Below is a small trained network, with its code and all its weights. Each question gives an input and a target symbol and asks what happens when units are switched off, that is, made to give their printed mean instead of their output.

import numpy as np


def w(rows, s, z=0):
    codes = np.array(rows[::2]) - 128.0
    scale = np.full(codes.shape[1], s)
    scale[-1] = z or s
    return codes * scale


def f(y):
    return y / 2 * (1 + np.tanh(0.7978845608 * (y + 0.044715 * y**3)))


def softmax(a):
    e = np.exp(a - a.max(-1, keepdims=True))
    return e / e.sum(-1, keepdims=True)


def log_softmax(a):
    a = a - a.max(-1, keepdims=True)
    return a - np.log(np.exp(a).sum(-1, keepdims=True))


def net(x, mask):
    ids = ['ΔΘΦαβγεημξπστψω'.index(c) for c in x.split()]
    T = len(ids)
    res = E[ids] + P[:T]
    u = 0
    for l in range(3):
        q, k, v = (res @ M[l].T for M in (Q, K, V))
        z = softmax(np.where(np.tri(T) > 0, q @ k.T / 4**0.5, -1e9)) @ v
        res = res + np.where(mask[u], z, O[l][:, -1]) @ O[l][:, :-1]
        u += 1
        y = f(res @ A[l][:, :-1].T + A[l][:, -1])
        res = res + np.where(mask[u : u + 8], y, B[l][:, -1]) @ B[l][:, :-1]
        u += 8
    return log_softmax(res[-1] @ U[:, :-1].T + U[:, -1])


Q, K, V, O, A, B = {}, {}, {}, {}, {}, {}
E = w([
[97,119,149],'Δ',
[96,10,50],'Θ',
[98,120,150],'Φ',
[102,120,150],'α',
[76,112,143],'β',
[77,103,136],'γ',
[49,125,150],'ε',
[97,128,157],'η',
[79,130,158],'μ',
[138,135,122],'ξ',
[56,150,181],'π',
[177,173,144],'σ',
[196,147,134],'τ',
[130,201,201],'ψ',
[184,132,50],'ω',
],0.014)
P = w([
[50,46,235],'0',
[44,51,242],'1',
[64,64,247],'2',
[72,94,223],'3',
[80,127,200],'4',
[85,145,183],'5',
[85,169,163],'6',
[83,196,140],'7',
[88,209,125],'8',
[88,228,107],'9',
[89,239,93],'10',
[77,254,79],'11',
[66,251,66],'12',
],0.0041)
Q[0] = w([
[163,114,89],'L0H1',
[132,122,70],'L0H1',
[254,96,32],'L0H1',
[4,170,188],'L0H1',
],0.0078)
K[0] = w([
[105,48,136],'L0H1',
[111,98,111],'L0H1',
[73,6,172],'L0H1',
[173,223,72],'L0H1',
],0.011)
V[0] = w([
[136,154,186],'L0H1',
[172,205,102],'L0H1',
[195,255,139],'L0H1',
[208,200,68],'L0H1',
],0.0071)
O[0] = w([
[253,73,80,196],'L0H1',
[168,26,245,73],'L0H1',
[204,9,224,107],'L0H1',
[121,57,233,4],'L0H1',
],0.0037,0.003)
A[0] = w([
[196,113,177,3],'L0N1',
[181,124,52,222],'L0N2',
[110,179,139,142],'L0N3',
[95,11,135,230],'L0N4',
[122,208,136,141],'L0N5',
[97,183,148,157],'L0N6',
[94,95,40,127],'L0N7',
[146,126,81,142],'L0N8',
],0.011,0.0048)
B[0] = w([
[72,115,111,100],'L0N1',
[190,86,31,208],'L0N2',
[120,165,164,197],'L0N3',
[146,1,152,252],'L0N4',
[145,186,178,216],'L0N5',
[107,154,177,235],'L0N6',
[107,74,107,205],'L0N7',
[138,111,104,145],'L0N8',
],0.0096,0.0032)
Q[1] = w([
[1,81,117],'L1H1',
[244,153,168],'L1H1',
[88,14,195],'L1H1',
[133,123,221],'L1H1',
],0.0064)
K[1] = w([
[74,42,106],'L1H1',
[211,240,104],'L1H1',
[81,109,3],'L1H1',
[173,139,77],'L1H1',
],0.0068)
V[1] = w([
[191,171,81],'L1H1',
[58,114,187],'L1H1',
[224,150,82],'L1H1',
[93,3,51],'L1H1',
],0.0045)
O[1] = w([
[161,178,196,93],'L1H1',
[104,62,97,141],'L1H1',
[167,175,166,96],'L1H1',
[88,255,76,255],'L1H1',
],0.0054,0.004)
A[1] = w([
[158,56,151,239],'L1N1',
[124,211,181,101],'L1N2',
[178,147,66,223],'L1N3',
[98,10,254,179],'L1N4',
[41,188,65,181],'L1N5',
[122,225,183,81],'L1N6',
[214,85,120,130],'L1N7',
[224,78,181,3],'L1N8',
],0.0077,0.0036)
B[1] = w([
[228,177,62,180],'L1N1',
[157,63,229,199],'L1N2',
[206,164,13,193],'L1N3',
[241,254,167,255],'L1N4',
[23,74,118,254],'L1N5',
[160,27,248,205],'L1N6',
[130,78,21,144],'L1N7',
[52,6,122,126],'L1N8',
],0.0054,0.0049)
Q[2] = w([
[91,69,137],'L2H1',
[62,75,145],'L2H1',
[181,168,115],'L2H1',
[101,3,91],'L2H1',
],0.0039)
K[2] = w([
[75,212,111],'L2H1',
[98,208,112],'L2H1',
[154,55,143],'L2H1',
[1,98,127],'L2H1',
],0.0047)
V[2] = w([
[128,118,246],'L2H1',
[77,117,151],'L2H1',
[89,77,206],'L2H1',
[160,172,2],'L2H1',
],0.0082)
O[2] = w([
[112,1,152,214],'L2H1',
[176,99,125,253],'L2H1',
[151,68,157,209],'L2H1',
[105,252,90,12],'L2H1',
],0.0072,0.00045)
A[2] = w([
[122,216,87,1],'L2N1',
[108,166,211,138],'L2N2',
[87,46,210,65],'L2N3',
[254,112,144,161],'L2N4',
[139,214,136,212],'L2N5',
[92,208,193,105],'L2N6',
[34,109,135,139],'L2N7',
[65,141,68,219],'L2N8',
],0.0099,0.0074)
B[2] = w([
[162,2,166,180],'L2N1',
[141,106,62,236],'L2N2',
[104,143,27,238],'L2N3',
[176,162,200,254],'L2N4',
[144,155,76,228],'L2N5',
[161,67,93,205],'L2N6',
[82,84,215,193],'L2N7',
[65,180,186,255],'L2N8',
],0.0094,0.0083)
U = w([
[115,146,148,65],'Δ',
[79,151,52,3],'Θ',
[119,138,137,66],'Φ',
[120,147,138,86],'α',
[98,147,189,79],'β',
[87,207,218,114],'γ',
[91,71,153,108],'ε',
[116,107,136,169],'η',
[109,76,131,190],'μ',
[118,210,119,204],'ξ',
[120,19,79,102],'π',
[175,209,246,115],'σ',
[169,254,140,143],'τ',
[195,29,175,193],'ψ',
[166,139,23,121],'ω',
],0.0087,0.0055)

Each question gives the input, a string of symbols that net reads in full, and the target symbol t.
The units are the heads (4 rows each of Q, K, V and O) and the neurons (one row each of A and B). Each row of codes is followed by its name. A weight is (code - 128) times the scale printed after its matrix; where a second scale follows, it is the last column's (O, A, B and U).
mask holds one flag per unit, layer by layer, with each layer's heads first. A switched-off unit (its flag False) gives its mean, the last column of its rows in O or B, instead of its output. The means were averaged over made-up inputs and are rounded, as every weight is.
A unit's drop is (log p(t) with every unit on - log p(t) with that unit switched off) / (log p(t) with every unit on - log p(t) with every unit switched off).
The circuit of an input: a set's keep is (log p(t) with only the set's units on - log p(t) with every unit switched off) / (log p(t) with every unit on - log p(t) with every unit switched off). Starting from the 12 units with the biggest drops (on a tie, the unit counted first), units are removed one at a time, each time the one whose removal leaves the highest keep (on an exact tie, the one counted first), for as long as the keep stays at least 0.8.
circuit, biggest first: the units of the circuit, biggest drop first
most important unit: the unit with the biggest drop
k most important neurons: the k neurons with the biggest drops, biggest first
k most important neurons of layer l: the k neurons of layer l with the biggest drops, biggest first
input σ Δ γ ε ξ β α ψ τ Φ ψ μ τ, target ψ: circuit, biggest first -> [L2H1 L1H1]
input γ ε γ β ψ γ Φ ψ α, target ψ: most important unit -> L2H1
input ψ ψ β, target ψ: circuit, biggest first -> [L2H1 L0H1]
input γ ε ξ ξ σ, target σ: circuit, biggest first -> [L2N4 L2N3 L1N5]
input ψ Δ ψ ε ψ π α γ ψ ψ β, target ψ: circuit, biggest first -> [L0H1 L2H1]
input η ψ Δ τ ξ ω η ε, target ω: 3 most important neurons of layer 2 -> [L2N6 L2N2 L2N5]
input π ψ ε, target ψ: circuit, biggest first -> [L2H1 L0N4]
input ψ τ ε μ Φ η ε ψ ω ψ ψ μ, target ψ: circuit, biggest first -> [L0H1 L2H1]
input ψ π σ σ ε, target σ: circuit, biggest first -> [L1N4 L0H1 L0N4 L2N4]
input η γ μ β μ Θ σ, target σ: circuit, biggest first -> [L0N5 L2N4 L2N3 L1N5]
input γ π ω ε ω ε η σ ψ γ π, target ψ: 2 most important neurons -> [L1N6 L1N2]
input ω σ ψ σ, target ψ: circuit, biggest first -> [L2H1 L0H1]
input γ Δ β ω, target ω: 2 most important neurons of layer 2 -> [L2N1 L2N7]
input ξ ψ Φ μ, target ψ: most important neuron -> [L2N8]
input γ ε π γ Φ ξ μ π σ Δ, target σ: 2 most important neurons -> [L1N4 L1N5]
input ε μ η β ε ξ γ π, target π: 2 most important neurons -> [L2N3 L2N2]
input Δ Φ σ β ξ Θ α π ε, target ε: 2 most important neurons of layer 2 -> [L2N7 L2N5]
input τ ε ξ ψ β γ ω π, target ω: 2 most important neurons -> [L2N2 L2N6]
input ψ Φ α ψ ψ π, target ψ: 2 most important neurons -> [L1N4 L2N8]
input τ Φ β, target τ: 4 most important neurons of layer 1 -> [L1N4 L1N1 L1N6 L1N2]
input β α ε ξ β σ β, target σ: 2 most important neurons -> [L1N4 L0N4]
